Below is a small trained network, with its code and all its weights. Each question gives an input and a class and asks what happens when units are switched off, that is, made to give their printed mean instead of their output.

import numpy as np


def w(rows, s, z=0):
    codes = np.array(rows[::2]) - 128.0
    scale = np.full(codes.shape[1], s)
    scale[-1] = z or s
    return codes * scale


def norm(h):
    return h / np.sqrt((h * h).mean(-1, keepdims=True) + 1e-5)


def f(y):
    return y / 2 * (1 + np.tanh(0.7978845608 * (y + 0.044715 * y**3)))


def log_softmax(a):
    a = a - a.max(-1, keepdims=True)
    return a - np.log(np.exp(a).sum(-1, keepdims=True))


def net(x, mask):
    res = np.array(x, float).reshape(1, 8) / 4 @ E
    u = 0
    for l in range(3):
        y = f(norm(res) @ A[l][:, :-1].T + A[l][:, -1])
        res = res + np.where(mask[u : u + 7], y, B[l][:, -1]) @ B[l][:, :-1]
        u += 7
    return log_softmax(norm(res)[-1] @ U[:, :-1].T + U[:, -1])


A, B = {}, {}
E = w([
[132,128,130,150,145,118,138,144,135,130],'x0',
[138,130,122,117,122,125,130,128,126,125],'x1',
[41,219,44,121,177,23,91,120,155,139],'x2',
[201,65,108,143,140,68,50,8,181,177],'x3',
[148,131,115,119,133,120,138,137,126,126],'x4',
[121,127,131,139,129,129,131,127,127,139],'x5',
[135,143,237,61,196,70,140,98,89,148],'x6',
[130,131,125,134,135,129,136,130,128,136],'x7',
],0.014)
A[0] = w([
[166,65,115,150,95,143,100,109,133,91,133],'0.n0',
[106,111,170,121,111,159,194,207,117,98,106],'0.n1',
[70,140,173,125,136,116,120,150,144,76,86],'0.n2',
[163,122,83,118,131,110,154,148,85,124,115],'0.n3',
[102,129,166,62,190,122,123,162,108,131,4],'0.n4',
[82,244,115,109,131,114,114,180,131,122,48],'0.n5',
[125,134,132,181,159,174,154,137,167,142,180],'0.n6',
],0.011,0.0042)
B[0] = w([
[194,109,102,176,80,55,152,207,71,233,255],'0.n0',
[123,245,172,95,89,191,36,76,169,127,248],'0.n1',
[158,109,74,122,135,116,156,164,82,184,157],'0.n2',
[88,111,172,153,100,163,92,143,161,102,132],'0.n3',
[151,163,149,170,104,73,201,234,101,251,176],'0.n4',
[102,2,72,96,152,102,188,132,69,84,230],'0.n5',
[171,100,75,72,97,147,22,110,56,79,179],'0.n6',
],0.0079,0.0063)
A[1] = w([
[151,127,219,69,208,107,117,68,81,130,172],'1.n0',
[39,197,100,143,124,184,158,130,175,107,160],'1.n1',
[176,147,213,150,56,242,162,170,89,135,135],'1.n2',
[111,140,130,118,27,138,77,106,175,121,112],'1.n3',
[133,109,109,210,151,117,158,82,255,166,2],'1.n4',
[120,148,78,145,158,38,98,74,197,159,44],'1.n5',
[212,27,184,165,135,143,132,105,160,156,71],'1.n6',
],0.0094,0.0044)
B[1] = w([
[119,122,185,107,140,122,202,126,106,116,210],'1.n0',
[215,24,114,102,156,119,164,81,124,78,168],'1.n1',
[150,169,101,142,140,87,33,95,212,185,255],'1.n2',
[95,147,59,129,125,154,158,189,111,146,168],'1.n3',
[90,156,95,88,93,142,98,153,88,126,152],'1.n4',
[166,177,185,129,82,253,74,170,201,139,200],'1.n5',
[85,52,107,154,146,112,208,44,66,110,220],'1.n6',
],0.011,0.0097)
A[2] = w([
[86,187,210,94,184,67,201,130,96,134,49],'2.n0',
[175,211,178,140,115,147,100,139,147,202,85],'2.n1',
[177,178,119,128,103,160,83,121,176,119,58],'2.n2',
[108,122,142,98,141,187,179,110,165,121,147],'2.n3',
[117,147,152,126,130,90,129,114,186,159,16],'2.n4',
[156,165,246,92,175,74,124,63,151,145,161],'2.n5',
[91,172,171,46,187,89,102,134,155,173,3],'2.n6',
],0.012,0.0027)
B[2] = w([
[189,165,132,111,52,93,91,56,186,206,220],'2.n0',
[81,159,112,120,160,134,110,201,136,58,232],'2.n1',
[111,152,159,121,113,121,114,104,177,159,216],'2.n2',
[142,79,126,192,114,156,110,139,99,177,136],'2.n3',
[135,121,152,112,92,141,85,192,131,76,148],'2.n4',
[38,67,152,149,204,181,187,168,90,7,246],'2.n5',
[144,191,154,134,147,110,143,175,72,110,196],'2.n6',
],0.015,0.011)
U = w([
[140,203,84,130,70,194,8,134,229,153,202],'0',
[74,181,225,110,197,159,136,201,137,15,159],'1',
[100,87,2,105,152,122,174,176,99,45,125],'2',
[130,195,144,53,124,18,197,120,96,236,117],'3',
[214,63,78,197,80,98,99,54,123,223,145],'4',
[121,38,198,139,166,145,233,48,91,116,4],'5',
],0.017,0.0024)

Each question gives the input, the list of numbers given to net, and the class t.
The units are the neurons (one row each of A and B). Each row of codes is followed by its name. A weight is (code - 128) times the scale printed after its matrix; where a second scale follows, it is the last column's (A, B and U).
mask holds one flag per neuron, layer by layer. A switched-off neuron (its flag False) gives its mean, the last column of its row in B, instead of its output. The means were averaged over made-up inputs and are rounded, as every weight is.
A unit's drop is (log p(t) with every unit on - log p(t) with that unit switched off) / (log p(t) with every unit on - log p(t) with every unit switched off).
The circuit of an input: a set's keep is (log p(t) with only the set's units on - log p(t) with every unit switched off) / (log p(t) with every unit on - log p(t) with every unit switched off). Starting from the 12 units with the biggest drops (on a tie, the unit counted first), units are removed one at a time, each time the one whose removal leaves the highest keep (on an exact tie, the one counted first), for as long as the keep stays at least 0.8.
circuit, biggest first: the units of the circuit, biggest drop first
k most important neurons: the k neurons with the biggest drops, biggest first
top k neurons in layer l: the k neurons of layer l with the biggest drops, biggest first
drop when u is switched off: that unit's drop, to one decimal
input [3,7,5,-5,-7,5,0,3], class 2: circuit, biggest first : 0.n5
input [3,-1,3,4,-5,1,1,-6], class 1: 2 most important neurons : 2.n0, 2.n1
input [1,-2,-2,3,-2,2,0,3], class 4: 2 most important neurons : 2.n5, 0.n0
input [-8,3,1,-8,-3,1,-4,1], class 2: top 2 neurons in layer 2 : 2.n0, 2.n2
input [3,-4,5,0,-6,-2,0,1], class 2: 3 most important neurons : 0.n5, 2.n0, 1.n0
input [-4,5,1,-7,3,2,5,7], class 3: 4 most important neurons : 0.n5, 2.n0, 1.n5, 0.n2
input [-7,4,1,-6,-8,-2,-5,-2], class 2: 3 most important neurons : 0.n5, 1.n1, 2.n0
input [5,-3,-3,1,3,8,7,6], class 5: top 3 neurons in layer 1 : 1.n6, 1.n0, 1.n5
input [8,6,1,-5,-1,7,-3,2], class 2: 2 most important neurons : 0.n5, 1.n1
input [-5,2,-1,1,-5,-2,-3,3], class 4: 2 most important neurons : 0.n1, 2.n5
input [-8,3,0,-3,5,4,-2,-5], class 0: 2 most important neurons : 0.n1, 2.n5
input [-6,-5,7,-2,1,6,1,7], class 3: 2 most important neurons : 2.n5, 2.n1
input [-4,-1,-1,8,0,8,1,-3], class 5: 2 most important neurons : 1.n6, 2.n0
input [8,0,3,0,5,-8,4,-8], class 3: circuit, biggest first : 2.n0
input [2,6,-4,1,2,-4,-8,8], class 4: 2 most important neurons : 1.n5, 0.n0
input [-1,8,7,-1,-2,8,-2,-8], class 2: 2 most important neurons : 0.n5, 2.n0
input [1,2,3,8,-4,4,0,8], class 0: top 2 neurons in layer 1 : 1.n5, 1.n4
input [-1,-1,-2,3,-7,-1,1,5], class 5: drop when 2.n0 is switched off : 0.3
input [1,1,4,-3,1,-5,-2,-4], class 2: drop when 1.n5 is switched off : 0.0
input [-6,8,6,-1,-4,-1,-2,4], class 2: circuit, biggest first : 0.n5
input [2,2,-1,4,-6,7,-2,1], class 4: drop when 2.n5 is switched off : 0.7
input [7,2,-1,6,0,-1,3,-4], class 5: top 2 neurons in layer 1 : 1.n6, 1.n2
